Here is a tiny trained network, its code and every weight. The questions are about switching its units off for an input and a class, where a switched-off unit gives its printed mean instead of its output.

import numpy as np


def w(rows, s, z=0):
    codes = np.array(rows[::2]) - 128.0
    scale = np.full(codes.shape[1], s)
    scale[-1] = z or s
    return codes * scale


def norm(h):
    return h / np.sqrt((h * h).mean(-1, keepdims=True) + 1e-5)


def f(y):
    return np.maximum(y, 0)


def log_softmax(a):
    a = a - a.max(-1, keepdims=True)
    return a - np.log(np.exp(a).sum(-1, keepdims=True))


def net(x, mask):
    res = np.array(x, float).reshape(1, 3) / 4 @ E
    u = 0
    for l in range(3):
        y = f(norm(res) @ A[l][:, :-1].T + A[l][:, -1])
        res = res + np.where(mask[u : u + 8], y, B[l][:, -1]) @ B[l][:, :-1]
        u += 8
    return log_softmax(norm(res)[-1] @ U[:, :-1].T + U[:, -1])


A, B = {}, {}
E = w([
[206,109,161,68,110,149,162,127,164,112,148,191],'x0',
[81,254,150,88,65,148,121,146,104,165,74,156],'x1',
[124,106,51,9,162,101,97,179,125,129,109,148],'x2',
],0.0044)
A[0] = w([
[64,202,146,130,87,132,111,155,78,162,102,132,255],'0.n0',
[186,137,145,134,84,164,157,151,141,152,119,152,53],'0.n1',
[106,120,129,33,125,106,115,141,169,123,155,163,37],'0.n2',
[157,181,162,160,93,201,199,108,129,146,88,150,139],'0.n3',
[152,139,99,3,160,153,152,200,127,126,145,169,43],'0.n4',
[181,115,160,123,120,186,170,97,155,120,178,180,38],'0.n5',
[98,173,121,65,101,136,99,182,110,167,47,162,72],'0.n6',
[167,101,90,65,127,117,138,169,152,108,132,159,74],'0.n7',
],0.0057,0.00098)
B[0] = w([
[227,164,90,89,70,145,158,119,187,103,96,173,255],'0.n0',
[79,128,109,132,135,106,165,116,129,122,42,93,171],'0.n1',
[122,168,120,130,149,173,103,136,109,139,133,182,195],'0.n2',
[78,124,225,114,122,106,59,151,98,128,184,110,221],'0.n3',
[67,153,79,118,133,234,112,105,122,153,130,198,238],'0.n4',
[141,108,124,143,138,69,205,184,114,71,5,69,200],'0.n5',
[150,215,3,53,137,241,134,129,169,223,141,221,240],'0.n6',
[116,157,99,164,147,171,103,94,59,182,174,183,204],'0.n7',
],0.0048,0.0063)
A[1] = w([
[107,148,224,137,98,100,4,128,132,134,225,74,141],'1.n0',
[33,212,157,131,64,154,56,132,121,187,155,84,81],'1.n1',
[210,95,179,59,62,23,182,152,220,102,128,120,37],'1.n2',
[152,125,87,91,180,108,117,151,125,123,125,131,50],'1.n3',
[171,123,119,112,183,127,186,146,161,84,85,147,115],'1.n4',
[112,57,121,150,124,107,139,126,155,91,98,75,100],'1.n5',
[59,112,160,104,133,110,148,140,68,179,165,63,1],'1.n6',
[138,164,203,133,76,138,37,131,124,93,250,151,90],'1.n7',
],0.0038,0.0012)
B[1] = w([
[40,41,84,94,87,179,110,25,143,158,191,130,198],'1.n0',
[200,148,66,124,97,190,105,68,216,73,53,126,252],'1.n1',
[184,142,57,146,53,89,61,108,149,74,102,20,179],'1.n2',
[111,170,145,177,123,78,124,94,149,215,122,140,169],'1.n3',
[150,198,215,177,40,97,85,83,150,93,164,121,183],'1.n4',
[124,225,92,57,166,65,104,181,51,113,112,58,200],'1.n5',
[98,145,86,164,161,175,100,100,159,183,111,125,141],'1.n6',
[69,58,53,158,50,163,100,67,139,95,253,135,183],'1.n7',
],0.0037,0.0031)
A[2] = w([
[108,153,64,126,158,155,141,112,169,170,83,90,60],'2.n0',
[209,69,148,153,158,94,142,140,130,150,143,127,98],'2.n1',
[121,93,122,152,192,63,98,130,84,179,203,75,117],'2.n2',
[119,107,143,172,130,120,125,140,119,43,72,151,221],'2.n3',
[153,74,92,25,159,156,112,128,183,186,208,254,77],'2.n4',
[23,109,188,141,179,106,147,162,90,150,164,74,9],'2.n5',
[108,188,233,104,85,194,159,90,169,132,74,155,176],'2.n6',
[148,148,86,180,191,112,111,133,164,176,121,97,40],'2.n7',
],0.0048,0.0015)
B[2] = w([
[150,139,177,84,136,107,151,185,90,71,112,146,179],'2.n0',
[129,197,97,97,98,157,51,134,121,115,93,133,151],'2.n1',
[102,92,167,75,149,138,204,162,92,215,130,211,169],'2.n2',
[121,103,184,115,156,75,153,158,177,159,135,102,168],'2.n3',
[165,229,95,106,68,172,117,123,166,81,60,162,254],'2.n4',
[105,102,153,72,197,183,93,154,73,181,142,197,148],'2.n5',
[145,77,66,118,254,94,128,175,80,139,149,141,222],'2.n6',
[112,96,158,112,137,73,159,184,137,147,135,146,149],'2.n7',
],0.0055,0.0066)
U = w([
[182,104,177,155,119,38,152,154,165,41,78,2,62],'0',
[96,93,93,186,65,193,74,14,173,125,252,67,10],'1',
[81,33,174,113,218,104,175,179,73,204,157,144,153],'2',
[167,247,2,81,113,210,106,131,162,122,95,199,227],'3',
],0.007,0.0013)

Each question gives the input, the list of numbers given to net, and the class t.
The units are the neurons (one row each of A and B). Each row of codes is followed by its name. A weight is (code - 128) times the scale printed after its matrix; where a second scale follows, it is the last column's (A, B and U).
mask holds one flag per neuron, layer by layer. A switched-off neuron (its flag False) gives its mean, the last column of its row in B, instead of its output. The means were averaged over made-up inputs and are rounded, as every weight is.
A unit's drop is (log p(t) with every unit on - log p(t) with that unit switched off) / (log p(t) with every unit on - log p(t) with every unit switched off).
The circuit of an input: a set's keep is (log p(t) with only the set's units on - log p(t) with every unit switched off) / (log p(t) with every unit on - log p(t) with every unit switched off). Starting from the 12 units with the biggest drops (on a tie, the unit counted first), units are removed one at a time, each time the one whose removal leaves the highest keep (on an exact tie, the one counted first), for as long as the keep stays at least 0.8.
units of the circuit, in order: the units of the circuit, biggest drop first
unit that matters most: the unit with the biggest drop
k most important neurons of layer l: the k neurons of layer l with the biggest drops, biggest first
drop when u is switched off: that unit's drop, to one decimal
input [6,-1,0], class 2: units of the circuit, in order -> (0.n5; 0.n6; 2.n4; 0.n0)
input [1,-7,-8], class 0: units of the circuit, in order -> (0.n5; 0.n7; 0.n4)
input [1,4,-6], class 1: unit that matters most -> 0.n3
input [1,-1,-6], class 2: 3 most important neurons of layer 0 -> (0.n0; 0.n3; 0.n5)
input [0,-6,-8], class 2: 2 most important neurons of layer 0 -> (0.n0; 0.n6)
input [-6,-3,5], class 2: 2 most important neurons of layer 0 -> (0.n6; 0.n0)
input [-5,-8,7], class 2: 2 most important neurons of layer 2 -> (2.n2; 2.n7)
input [-6,5,-8], class 1: 2 most important neurons of layer 0 -> (0.n6; 0.n3)
input [5,4,-8], class 0: 2 most important neurons of layer 0 -> (0.n5; 0.n4)
input [-5,-3,-6], class 1: 2 most important neurons of layer 2 -> (2.n6; 2.n0)
input [-6,3,-6], class 1: 3 most important neurons of layer 0 -> (0.n6; 0.n5; 0.n3)
input [-3,-3,-4], class 2: 2 most important neurons of layer 0 -> (0.n0; 0.n3)
input [-6,-3,-1], class 2: drop when 0.n4 is switched off -> 0.0
input [5,-6,-1], class 0: drop when 0.n5 is switched off -> 0.1
input [-7,1,-8], class 1: drop when 0.n6 is switched off -> 0.1
input [3,-7,-8], class 0: unit that matters most -> 0.n5
